Below is a small trained network, with its code and all its weights. Each question gives an input and a target symbol and asks what happens when units are switched off, that is, made to give their printed mean instead of their output.

import numpy as np


def w(rows, s, z=0):
    codes = np.array(rows[::2]) - 128.0
    scale = np.full(codes.shape[1], s)
    scale[-1] = z or s
    return codes * scale


def norm(h):
    return h / np.sqrt((h * h).mean(-1, keepdims=True) + 1e-5)


def f(y):
    return np.maximum(y, 0)


def softmax(a):
    e = np.exp(a - a.max(-1, keepdims=True))
    return e / e.sum(-1, keepdims=True)


def log_softmax(a):
    a = a - a.max(-1, keepdims=True)
    return a - np.log(np.exp(a).sum(-1, keepdims=True))


def net(x, mask):
    ids = ['αδεημξπστφψω'.index(c) for c in x.split()]
    T = len(ids)
    res = E[ids] + P[:T]
    u = 0
    for l in range(2):
        r = norm(res)
        for j in range(3):
            rows = slice(2 * j, 2 * j + 2)
            q, k, v = (r @ M[l][rows].T for M in (Q, K, V))
            z = softmax(np.where(np.tri(T) > 0, q @ k.T / 2**0.5, -1e9)) @ v
            o = O[l][rows]
            res = res + np.where(mask[u + j], z, o[:, -1]) @ o[:, :-1]
        u += 3
        y = f(norm(res) @ A[l][:, :-1].T + A[l][:, -1])
        res = res + np.where(mask[u : u + 12], y, B[l][:, -1]) @ B[l][:, :-1]
        u += 12
    return log_softmax(norm(res)[-1] @ U[:, :-1].T + U[:, -1])


Q, K, V, O, A, B = {}, {}, {}, {}, {}, {}
E = w([
[62,85,136,140,112,129,95],'α',
[52,97,156,152,105,129,96],'δ',
[52,102,152,157,106,128,94],'ε',
[65,76,117,135,101,137,81],'η',
[56,175,83,110,125,116,116],'μ',
[111,119,84,121,225,122,201],'ξ',
[132,67,49,123,158,121,136],'π',
[126,184,163,179,216,91,125],'σ',
[153,135,101,168,146,101,46],'τ',
[158,85,140,210,191,121,132],'φ',
[193,126,103,148,255,148,101],'ψ',
[227,139,192,46,114,145,114],'ω',
],0.0031)
P = w([
[127,83,184,67,216,251,56],'0',
[122,96,159,77,179,164,76],'1',
[126,101,141,92,161,131,93],'2',
[132,121,124,115,144,130,101],'3',
[131,124,114,137,132,117,116],'4',
[134,135,104,153,129,105,125],'5',
[137,143,94,167,111,98,134],'6',
[146,148,85,191,107,78,154],'7',
[140,151,73,206,96,77,170],'8',
[139,166,66,217,80,88,169],'9',
],0.0025)
Q[0] = w([
[188,129,180,160,152,110,202],'L0H0',
[74,237,17,121,59,119,206],'L0H0',
[189,149,95,151,142,141,168],'L0H1',
[50,126,105,171,89,32,179],'L0H1',
[192,166,145,100,101,170,98],'L0H2',
[151,111,157,49,107,252,158],'L0H2',
],0.004)
K[0] = w([
[200,178,110,176,53,31,197],'L0H0',
[98,236,58,72,218,252,73],'L0H0',
[201,109,161,170,66,23,224],'L0H1',
[57,157,61,159,100,98,123],'L0H1',
[192,149,180,59,204,231,127],'L0H2',
[121,103,163,78,174,233,42],'L0H2',
],0.0033)
V[0] = w([
[175,88,175,96,96,104,121],'L0H0',
[13,204,65,133,116,120,127],'L0H0',
[68,40,252,177,103,114,154],'L0H1',
[71,109,87,165,148,91,120],'L0H1',
[198,157,176,56,76,179,125],'L0H2',
[198,100,189,61,166,162,148],'L0H2',
],0.0024)
O[0] = w([
[66,108,116,142,89,153,111,167],'L0H0',
[214,153,113,113,129,85,156,2],'L0H0',
[115,99,252,205,96,180,114,145],'L0H1',
[164,133,115,121,135,204,113,117],'L0H1',
[98,117,116,147,100,16,146,113],'L0H2',
[97,112,133,161,161,40,160,225],'L0H2',
],0.0028,0.00098)
A[0] = w([
[151,166,72,54,142,79,111,59],'L0N0',
[4,127,116,135,113,135,109,78],'L0N1',
[146,68,87,122,82,139,129,61],'L0N2',
[100,107,191,208,137,159,141,22],'L0N3',
[122,126,116,134,81,148,104,203],'L0N4',
[134,229,165,113,124,133,107,77],'L0N5',
[162,119,179,93,113,152,141,61],'L0N6',
[43,136,133,161,142,90,164,5],'L0N7',
[76,72,166,137,44,128,106,106],'L0N8',
[84,135,88,191,118,74,111,167],'L0N9',
[126,102,169,137,53,70,167,75],'L0N10',
[142,146,149,49,128,160,129,55],'L0N11',
],0.0034,0.0016)
B[0] = w([
[30,110,204,228,112,71,153,198],'L0N0',
[248,91,125,64,224,141,124,242],'L0N1',
[151,166,102,113,207,128,126,144],'L0N2',
[41,196,32,149,133,32,144,200],'L0N3',
[95,170,66,101,177,135,147,213],'L0N4',
[118,96,17,118,153,76,143,164],'L0N5',
[148,115,99,68,158,32,79,166],'L0N6',
[251,66,170,129,232,117,71,149],'L0N7',
[71,232,38,142,181,121,156,239],'L0N8',
[185,93,169,81,200,153,120,250],'L0N9',
[50,229,25,161,81,117,151,181],'L0N10',
[169,82,98,152,193,91,99,164],'L0N11',
],0.0023,0.0018)
Q[1] = w([
[110,171,135,157,91,186,94],'L1H0',
[155,78,255,155,58,47,105],'L1H0',
[113,55,251,95,56,106,182],'L1H1',
[92,108,134,130,68,184,140],'L1H1',
[185,85,208,72,140,113,127],'L1H2',
[91,129,145,144,30,113,151],'L1H2',
],0.01)
K[1] = w([
[101,152,10,99,98,163,205],'L1H0',
[2,105,156,50,154,144,86],'L1H0',
[18,76,151,82,144,132,60],'L1H1',
[28,102,88,160,220,171,81],'L1H1',
[100,90,239,44,174,152,96],'L1H2',
[16,162,107,16,6,110,178],'L1H2',
],0.0069)
V[1] = w([
[127,253,122,59,126,147,143],'L1H0',
[83,30,69,62,135,162,207],'L1H0',
[72,119,63,94,93,132,50],'L1H1',
[71,94,89,192,220,162,118],'L1H1',
[88,195,147,113,106,66,174],'L1H2',
[78,148,134,202,153,120,198],'L1H2',
],0.0038)
O[1] = w([
[104,182,105,25,197,118,85,51],'L1H0',
[95,50,75,71,95,219,213,106],'L1H0',
[127,135,81,145,66,158,45,145],'L1H1',
[239,206,125,146,107,155,141,198],'L1H1',
[105,197,162,50,90,111,153,9],'L1H2',
[122,120,252,87,127,130,127,139],'L1H2',
],0.0037,0.0015)
A[1] = w([
[124,124,119,106,121,162,193,122],'L1N0',
[69,83,139,113,141,96,120,70],'L1N1',
[66,127,109,125,80,74,145,79],'L1N2',
[138,72,142,123,157,99,109,14],'L1N3',
[151,154,111,133,134,150,132,84],'L1N4',
[102,90,114,144,180,90,123,47],'L1N5',
[162,88,134,121,163,155,103,139],'L1N6',
[86,163,173,106,2,113,169,52],'L1N7',
[99,156,132,135,108,118,143,124],'L1N8',
[127,127,129,129,125,129,129,112],'L1N9',
[168,127,172,179,83,122,158,4],'L1N10',
[122,101,141,156,123,97,190,189],'L1N11',
],0.0067,0.0019)
B[1] = w([
[126,155,113,223,165,84,179,144],'L1N0',
[178,178,110,213,143,131,133,216],'L1N1',
[56,177,90,180,34,77,116,199],'L1N2',
[112,40,114,74,208,149,128,201],'L1N3',
[161,117,162,116,100,149,108,171],'L1N4',
[105,73,124,154,220,115,67,255],'L1N5',
[93,111,170,67,133,72,178,241],'L1N6',
[31,118,204,14,204,3,162,183],'L1N7',
[105,94,173,108,140,102,168,153],'L1N8',
[127,129,133,127,122,132,129,128],'L1N9',
[253,46,148,118,82,24,109,153],'L1N10',
[98,170,92,114,107,140,31,195],'L1N11',
],0.0044,0.0033)
U = w([
[103,90,152,110,81,182,137,21],'α',
[104,130,196,126,93,191,119,42],'δ',
[110,149,182,138,92,194,104,45],'ε',
[117,106,128,114,68,187,116,52],'η',
[151,173,68,9,105,175,109,44],'μ',
[131,155,129,117,150,155,254,20],'ξ',
[122,90,60,156,61,170,221,85],'π',
[116,229,181,95,102,73,161,187],'σ',
[159,178,51,211,112,105,70,130],'τ',
[201,85,198,175,62,87,158,45],'φ',
[215,92,135,120,206,169,113,253],'ψ',
[34,78,118,117,154,55,110,183],'ω',
],0.0086,0.0049)

Each question gives the input, a string of symbols that net reads in full, and the target symbol t.
The units are the heads (2 rows each of Q, K, V and O) and the neurons (one row each of A and B). Each row of codes is followed by its name. A weight is (code - 128) times the scale printed after its matrix; where a second scale follows, it is the last column's (O, A, B and U).
mask holds one flag per unit, layer by layer, with each layer's heads first. A switched-off unit (its flag False) gives its mean, the last column of its rows in O or B, instead of its output. The means were averaged over made-up inputs and are rounded, as every weight is.
A unit's drop is (log p(t) with every unit on - log p(t) with that unit switched off) / (log p(t) with every unit on - log p(t) with every unit switched off).
The circuit of an input: a set's keep is (log p(t) with only the set's units on - log p(t) with every unit switched off) / (log p(t) with every unit on - log p(t) with every unit switched off). Starting from the 12 units with the biggest drops (on a tie, the unit counted first), units are removed one at a time, each time the one whose removal leaves the highest keep (on an exact tie, the one counted first), for as long as the keep stays at least 0.8.
circuit, biggest first: the units of the circuit, biggest drop first
top k neurons: the k neurons with the biggest drops, biggest first
top k neurons in layer l: the k neurons of layer l with the biggest drops, biggest first
heads that matter: for each layer, one digit per head in row order, 1 if its drop is at least 0.15 and else 0, layers parted by /
input δ μ δ, target μ: heads that matter => 000 / 110
input π μ μ τ τ μ μ, target τ: circuit, biggest first => (L1H1)
input π μ α ε ξ ω ξ τ α, target τ: circuit, biggest first => (L1N7; L1N6)
input ψ ε ω ξ ω τ μ ε, target τ: heads that matter => 111 / 110
input δ ω μ ω ω ω, target σ: heads that matter => 101 / 001
input ε η ε ε δ μ φ, target φ: circuit, biggest first => (L1N10; L1H1; L1H2)
input δ μ δ ε ξ, target ξ: circuit, biggest first => (L1H0; L1N5; L1H1)
input ω ε δ ω π ω ω φ ω σ, target ψ: circuit, biggest first => (L0N9; L1N2)
input α ω μ μ σ ε, target σ: circuit, biggest first => (L1N5; L1H2; L1H1)
input ε μ ω ω ε ω, target σ: heads that matter => 111 / 001
input δ δ ξ ξ ε, target ξ: heads that matter => 000 / 100
input δ δ α, target ψ: circuit, biggest first => (L1N2; L0N1)
input μ η ω ω τ δ, target ψ: circuit, biggest first => (L0N1; L1N2)
input α ε τ τ δ ω π μ ε σ, target ψ: circuit, biggest first => (L1N2; L0H2)
input δ δ μ ε ω δ π δ, target π: circuit, biggest first => (L0H2; L1H0; L1N5)
input τ ω σ ω ω ω δ ω δ π, target ψ: circuit, biggest first => (L1N2; L0N9)
input μ φ α α α μ ω τ, target ψ: circuit, biggest first => (L1N2; L0N9)
input η μ ξ σ η σ, target σ: heads that matter => 000 / 111
input τ η δ ω δ η δ σ δ, target σ: heads that matter => 000 / 001
input τ η ω μ ω, target τ: heads that matter => 011 / 001
input ω α π δ, target π: heads that matter => 111 / 110
input ω μ ω τ τ δ, target ψ: top 3 neurons => (L0N1; L1N2; L0N9)
input μ η ε, target ψ: heads that matter => 000 / 000
input μ α μ ω δ ε α τ, target ψ: top 2 neurons in layer 1 => (L1N2; L1N11)
